Below are the code and all the weights of a small trained network. Each question names an input and a class and asks about switching units off, where a switched-off unit gives its printed mean instead of its output.

import numpy as np


def w(rows, s, z=0):
    codes = np.array(rows[::2]) - 128.0
    scale = np.full(codes.shape[1], s)
    scale[-1] = z or s
    return codes * scale


def norm(h):
    return h / np.sqrt((h * h).mean(-1, keepdims=True) + 1e-5)


def f(y):
    return y / 2 * (1 + np.tanh(0.7978845608 * (y + 0.044715 * y**3)))


def log_softmax(a):
    a = a - a.max(-1, keepdims=True)
    return a - np.log(np.exp(a).sum(-1, keepdims=True))


def net(x, mask):
    res = np.array(x, float).reshape(1, 4) / 4 @ E
    u = 0
    for l in range(4):
        y = f(norm(res) @ A[l][:, :-1].T + A[l][:, -1])
        res = res + np.where(mask[u : u + 7], y, B[l][:, -1]) @ B[l][:, :-1]
        u += 7
    return log_softmax(norm(res)[-1] @ U[:, :-1].T + U[:, -1])


A, B = {}, {}
E = w([
[2,17,123,126,52,199,130,69,107],'x0',
[149,10,184,58,111,129,8,172,232],'x1',
[130,178,169,115,199,152,171,127,176],'x2',
[134,136,234,144,87,77,108,207,197],'x3',
],0.00049)
A[0] = w([
[254,137,95,64,204,52,30,166,191,83],'0.n0',
[253,140,97,50,215,59,31,167,201,95],'0.n1',
[129,101,184,89,133,143,104,163,185,6],'0.n2',
[171,202,131,174,110,67,128,205,97,75],'0.n3',
[98,104,82,191,76,127,165,109,56,74],'0.n4',
[109,79,199,138,38,66,63,151,176,132],'0.n5',
[60,91,165,56,205,224,165,77,189,59],'0.n6',
],0.0018,0.0017)
B[0] = w([
[197,188,167,37,221,242,30,130,81,219],'0.n0',
[213,181,188,45,210,247,13,140,72,244],'0.n1',
[87,136,77,222,98,174,228,121,89,60],'0.n2',
[30,183,123,140,188,121,180,175,204,142],'0.n3',
[189,125,112,13,181,183,35,89,19,131],'0.n4',
[248,107,165,246,40,215,121,235,99,254],'0.n5',
[51,60,196,213,254,235,145,19,181,132],'0.n6',
],0.00093,0.00072)
A[1] = w([
[107,23,72,111,91,206,95,90,80,49],'1.n0',
[46,61,72,167,60,125,193,91,103,37],'1.n1',
[114,50,219,64,96,109,70,161,254,1],'1.n2',
[65,65,158,112,191,190,167,72,216,23],'1.n3',
[116,164,47,98,132,59,144,66,65,55],'1.n4',
[160,200,172,136,204,99,169,181,210,18],'1.n5',
[106,187,48,80,199,146,174,35,53,86],'1.n6',
],0.0023,0.00097)
B[1] = w([
[109,183,128,60,119,5,131,63,160,191],'1.n0',
[164,173,168,90,189,146,65,148,97,182],'1.n1',
[170,138,6,192,120,165,165,150,86,179],'1.n2',
[61,118,188,219,210,161,147,76,150,138],'1.n3',
[85,150,104,184,117,183,151,185,38,170],'1.n4',
[77,151,117,79,86,59,68,58,85,170],'1.n5',
[148,92,120,192,64,162,127,236,122,246],'1.n6',
],0.0017,0.0014)
A[2] = w([
[156,100,135,157,63,112,110,152,187,47],'2.n0',
[109,196,64,67,227,116,138,14,77,113],'2.n1',
[175,173,46,108,38,55,91,208,52,177],'2.n2',
[117,223,160,75,163,26,185,150,122,10],'2.n3',
[157,90,161,178,93,193,105,197,163,135],'2.n4',
[148,142,46,200,103,203,162,253,36,67],'2.n5',
[41,119,156,34,92,48,101,62,27,2],'2.n6',
],0.0024,0.00096)
B[2] = w([
[141,123,124,80,76,88,209,191,130,131],'2.n0',
[112,65,219,152,29,100,154,212,114,148],'2.n1',
[71,89,194,175,164,165,170,70,174,253],'2.n2',
[54,98,23,155,40,60,81,57,165,135],'2.n3',
[68,164,170,140,94,68,202,146,5,174],'2.n4',
[82,172,17,130,171,234,196,197,12,236],'2.n5',
[232,212,165,206,65,91,91,96,25,133],'2.n6',
],0.0016,0.0023)
A[3] = w([
[71,206,196,211,149,121,167,151,80,48],'3.n0',
[55,67,63,176,42,97,179,59,92,102],'3.n1',
[226,197,145,42,241,162,43,186,129,7],'3.n2',
[157,85,143,150,35,139,226,247,128,53],'3.n3',
[150,74,100,56,70,32,85,105,225,51],'3.n4',
[143,76,148,76,115,235,85,109,37,129],'3.n5',
[34,232,74,152,81,1,122,65,203,16],'3.n6',
],0.0026,0.0015)
B[3] = w([
[186,75,64,76,127,120,109,120,169,231],'3.n0',
[201,197,156,88,188,142,72,178,157,230],'3.n1',
[196,171,193,33,174,200,54,181,172,224],'3.n2',
[43,90,168,35,84,25,121,152,160,253],'3.n3',
[160,126,6,68,124,171,197,131,118,123],'3.n4',
[135,199,102,147,121,39,117,157,194,245],'3.n5',
[56,136,57,192,199,31,23,212,201,149],'3.n6',
],0.0023,0.0011)
U = w([
[249,252,243,254,2,2,14,2,2,68],'0',
[254,254,254,2,254,254,2,254,253,213],'1',
[2,254,2,253,238,254,254,254,2,226],'2',
[254,4,2,2,31,160,253,3,239,2],'3',
[2,2,254,2,2,2,254,254,246,161],'4',
[2,247,2,254,254,2,2,253,254,143],'5',
[2,2,254,254,254,254,251,2,254,159],'6',
],0.0035,0.0034)

Each question gives the input, the list of numbers given to net, and the class t.
The units are the neurons (one row each of A and B). Each row of codes is followed by its name. A weight is (code - 128) times the scale printed after its matrix; where a second scale follows, it is the last column's (A, B and U).
mask holds one flag per neuron, layer by layer. A switched-off neuron (its flag False) gives its mean, the last column of its row in B, instead of its output. The means were averaged over made-up inputs and are rounded, as every weight is.
A unit's drop is (log p(t) with every unit on - log p(t) with that unit switched off) / (log p(t) with every unit on - log p(t) with every unit switched off).
The circuit of an input: a set's keep is (log p(t) with only the set's units on - log p(t) with every unit switched off) / (log p(t) with every unit on - log p(t) with every unit switched off). Starting from the 12 units with the biggest drops (on a tie, the unit counted first), units are removed one at a time, each time the one whose removal leaves the highest keep (on an exact tie, the one counted first), for as long as the keep stays at least 0.8.
circuit, biggest first: the units of the circuit, biggest drop first
unit that matters most: the unit with the biggest drop
k most important neurons: the k neurons with the biggest drops, biggest first
k most important neurons of layer l: the k neurons of layer l with the biggest drops, biggest first
input [-2,-6,3,4], class 5: unit that matters most -> 3.n6
input [2,2,-7,-5], class 0: 2 most important neurons -> [2.n6, 1.n0]
input [-4,-2,6,-2], class 5: 4 most important neurons -> [2.n3, 1.n5, 1.n2, 3.n6]
input [1,8,7,-5], class 6: 2 most important neurons -> [0.n6, 1.n3]
input [-7,-4,-5,4], class 5: 2 most important neurons -> [3.n6, 2.n3]
input [1,2,3,5], class 4: 3 most important neurons -> [0.n5, 1.n4, 3.n3]
input [7,-3,-8,6], class 0: 2 most important neurons -> [1.n6, 2.n6]
input [7,-6,-7,0], class 0: circuit, biggest first -> [1.n0, 2.n6]
input [6,-5,-1,0], class 0: 2 most important neurons of layer 1 -> [1.n0, 1.n2]
input [-8,-3,0,6], class 5: circuit, biggest first -> [2.n3, 3.n6]
input [-1,1,-8,-2], class 0: circuit, biggest first -> [2.n6, 1.n0]
input [7,6,-8,0], class 3: 4 most important neurons -> [1.n0, 3.n4, 1.n6, 2.n5]
input [3,4,0,-4], class 3: circuit, biggest first -> [1.n0, 3.n4, 2.n5]
input [-6,-3,-5,2], class 5: 2 most important neurons -> [2.n3, 3.n6]
input [7,-1,2,2], class 6: circuit, biggest first -> [1.n3]
input [7,8,1,-8], class 3: 2 most important neurons of layer 1 -> [1.n0, 1.n4]
input [0,4,3,-6], class 6: circuit, biggest first -> [0.n6, 1.n3]
input [8,5,-2,0], class 3: 4 most important neurons of layer 1 -> [1.n0, 1.n6, 1.n5, 1.n4]
input [6,7,-4,0], class 3: 4 most important neurons -> [1.n0, 1.n6, 3.n4, 2.n5]
input [4,8,3,-1], class 6: 2 most important neurons -> [0.n6, 1.n3]
input [1,8,2,3], class 4: unit that matters most -> 2.n4
input [6,0,2,-7], class 0: 2 most important neurons of layer 1 -> [1.n0, 1.n1]
input [8,-8,-3,2], class 0: 3 most important neurons of layer 1 -> [1.n0, 1.n2, 1.n1]
input [3,-2,5,4], class 6: 3 most important neurons -> [0.n6, 1.n0, 1.n3]
input [7,-3,4,2], class 6: circuit, biggest first -> [1.n3, 0.n6]
